Below are the code and all the weights of a small trained network. Each question names an input and a target symbol and asks about switching units off, where a switched-off unit gives its printed mean instead of its output.

import numpy as np


def w(rows, s, z=0):
    codes = np.array(rows[::2]) - 128.0
    scale = np.full(codes.shape[1], s)
    scale[-1] = z or s
    return codes * scale


def f(y):
    return y / 2 * (1 + np.tanh(0.7978845608 * (y + 0.044715 * y**3)))


def softmax(a):
    e = np.exp(a - a.max(-1, keepdims=True))
    return e / e.sum(-1, keepdims=True)


def log_softmax(a):
    a = a - a.max(-1, keepdims=True)
    return a - np.log(np.exp(a).sum(-1, keepdims=True))


def net(x, mask):
    ids = ['βδεζηθμψω'.index(c) for c in x.split()]
    T = len(ids)
    res = E[ids] + P[:T]
    r = res
    for j in range(2):
        rows = slice(4 * j, 4 * j + 4)
        q, k, v = (r @ M[0][rows].T for M in (Q, K, V))
        z = softmax(np.where(np.tri(T) > 0, q @ k.T / 4**0.5, -1e9)) @ v
        o = O[0][rows]
        res = res + np.where(mask[j], z, o[:, -1]) @ o[:, :-1]
    y = f(res @ A[0][:, :-1].T + A[0][:, -1])
    res = res + np.where(mask[2:14], y, B[0][:, -1]) @ B[0][:, :-1]
    return log_softmax(res[-1] @ U[:, :-1].T + U[:, -1])


Q, K, V, O, A, B = {}, {}, {}, {}, {}, {}
E = w([
[185,80,83,78,93],'β',
[90,146,173,184,254],'δ',
[191,181,58,168,94],'ε',
[198,60,116,173,126],'ζ',
[76,50,46,207,24],'η',
[98,32,185,86,207],'θ',
[158,109,52,129,187],'μ',
[121,189,219,212,100],'ψ',
[123,85,231,91,71],'ω',
],0.0071)
P = w([
[87,228,174,70,178],'0',
[106,198,168,90,167],'1',
[112,175,157,103,160],'2',
[122,158,152,115,150],'3',
[129,137,146,127,147],'4',
[132,120,138,137,137],'5',
[141,102,127,151,127],'6',
[145,86,122,158,121],'7',
[148,71,109,172,111],'8',
[152,55,106,184,103],'9',
[156,33,101,196,97],'10',
[161,20,94,205,89],'11',
[165,2,89,218,80],'12',
],0.005)
Q[0] = w([
[66,3,199,8,147],'head 1',
[215,101,76,36,7],'head 1',
[163,99,18,147,212],'head 1',
[90,102,4,69,214],'head 1',
[161,139,81,101,152],'head 2',
[109,124,151,152,183],'head 2',
[217,104,51,137,133],'head 2',
[104,83,204,83,154],'head 2',
],0.03)
K[0] = w([
[89,67,167,3,151],'head 1',
[178,65,94,91,18],'head 1',
[142,75,86,166,192],'head 1',
[116,71,20,117,181],'head 1',
[100,134,104,104,135],'head 2',
[142,125,122,143,171],'head 2',
[75,98,64,153,96],'head 2',
[165,95,149,90,154],'head 2',
],0.041)
V[0] = w([
[121,183,129,82,150],'head 1',
[128,141,150,123,141],'head 1',
[103,102,118,142,118],'head 1',
[84,119,113,126,126],'head 1',
[6,105,155,187,88],'head 2',
[115,125,130,138,128],'head 2',
[117,130,132,136,130],'head 2',
[129,126,125,129,129],'head 2',
],0.013)
O[0] = w([
[155,73,102,156,112,3],'head 1',
[119,110,142,151,127,93],'head 1',
[138,145,127,109,158,155],'head 1',
[156,127,114,114,169,100],'head 1',
[7,89,124,152,113,250],'head 2',
[123,127,130,134,132,144],'head 2',
[125,128,135,136,131,132],'head 2',
[127,128,125,129,131,133],'head 2',
],0.012,0.0019)
A[0] = w([
[150,151,52,121,177,87],'neuron 1',
[171,110,125,151,112,140],'neuron 2',
[78,254,211,42,189,92],'neuron 3',
[154,117,202,135,152,218],'neuron 4',
[155,192,87,137,70,51],'neuron 5',
[126,131,130,124,123,167],'neuron 6',
[131,104,136,103,120,211],'neuron 7',
[120,141,156,138,114,196],'neuron 8',
[163,114,103,43,87,117],'neuron 9',
[132,155,178,136,150,155],'neuron 10',
[89,136,135,122,138,3],'neuron 11',
[96,82,108,148,112,239],'neuron 12',
],0.021,0.0025)
B[0] = w([
[105,166,62,77,145,171],'neuron 1',
[150,163,154,122,126,162],'neuron 2',
[133,48,123,3,92,134],'neuron 3',
[108,154,184,137,157,182],'neuron 4',
[100,126,161,137,37,159],'neuron 5',
[129,123,128,132,133,134],'neuron 6',
[129,132,125,153,150,151],'neuron 7',
[120,119,128,124,163,150],'neuron 8',
[200,71,110,154,144,183],'neuron 9',
[142,132,174,112,140,142],'neuron 10',
[174,130,149,97,123,156],'neuron 11',
[89,108,107,150,131,253],'neuron 12',
],0.037,0.0073)
U = w([
[211,61,108,158,140,137],'β',
[133,123,117,121,133,12],'δ',
[123,157,140,121,44,137],'ε',
[126,230,205,221,216,192],'ζ',
[76,98,91,212,154,210],'η',
[135,124,122,122,133,8],'θ',
[135,185,56,73,178,151],'μ',
[129,45,164,3,128,180],'ψ',
[131,131,121,128,131,3],'ω',
],0.0046,0.0036)

Each question gives the input, a string of symbols that net reads in full, and the target symbol t.
The units are the heads (4 rows each of Q, K, V and O) and the neurons (one row each of A and B). Each row of codes is followed by its name. A weight is (code - 128) times the scale printed after its matrix; where a second scale follows, it is the last column's (O, A, B and U).
mask holds one flag per unit, heads first, then neurons. A switched-off unit (its flag False) gives its mean, the last column of its rows in O or B, instead of its output. The means were averaged over made-up inputs and are rounded, as every weight is.
A unit's drop is (log p(t) with every unit on - log p(t) with that unit switched off) / (log p(t) with every unit on - log p(t) with every unit switched off).
The circuit of an input: a set's keep is (log p(t) with only the set's units on - log p(t) with every unit switched off) / (log p(t) with every unit on - log p(t) with every unit switched off). Starting from the 12 units with the biggest drops (on a tie, the unit counted first), units are removed one at a time, each time the one whose removal leaves the highest keep (on an exact tie, the one counted first), for as long as the keep stays at least 0.8.
circuit, biggest first: the units of the circuit, biggest drop first
most important unit: the unit with the biggest drop
k most important neurons: the k neurons with the biggest drops, biggest first
which heads matter: for each layer, one digit per head in row order, 1 if its drop is at least 0.15 and else 0, layers parted by /
drop of u: that unit's drop, to one decimal
input μ β θ ε ω η ψ δ ψ θ, target ζ: which heads matter -> 01
input ζ δ ζ ε μ μ θ ε μ δ, target ζ: circuit, biggest first -> (head 2; neuron 4; neuron 9)
input η ω ω θ θ ε μ ω θ ω δ η ω, target η: most important unit -> neuron 12
input ε ψ ψ ω η δ μ ψ θ η δ μ ψ, target η: circuit, biggest first -> (head 2; neuron 12; head 1)
input ε β μ δ ψ β β δ ε β β μ, target μ: which heads matter -> 01
input θ ψ θ, target ζ: which heads matter -> 10
input θ β ψ ε η μ μ θ ε ε θ ω, target ψ: circuit, biggest first -> (head 1; neuron 3)
input ψ ω θ η η η ε, target η: which heads matter -> 01
input ζ ζ ψ ζ ψ, target ζ: circuit, biggest first -> (neuron 4; neuron 10)
input β β θ β β ε ε ζ δ ε β β δ, target ζ: 2 most important neurons -> (neuron 4; neuron 3)
input μ μ β θ ζ η β ψ, target ψ: circuit, biggest first -> (neuron 3; head 1)
input μ ε ζ ζ, target ζ: which heads matter -> 01
input ε ε β β μ η ψ ω μ β ζ, target η: which heads matter -> 01
input ψ η θ β ω θ δ ζ μ ω μ ψ ψ, target η: circuit, biggest first -> (neuron 12; head 2; head 1)
input ψ ω β δ ω μ ε θ ζ ζ, target ζ: 2 most important neurons -> (neuron 3; neuron 4)
input ζ β μ ζ η μ ω ε β θ, target ψ: most important unit -> head 1
input ω ζ μ ε δ θ ζ η β ε μ η ω, target ζ: 2 most important neurons -> (neuron 2; neuron 4)
input η ζ θ, target ψ: drop of head 2 -> 0.1
input μ ψ β δ, target ψ: drop of neuron 3 -> 1.2
input β ω μ ε β η ψ, target ψ: drop of neuron 3 -> 1.2
input μ ψ μ η ω ε β β δ ω μ, target η: most important neuron -> (neuron 12)
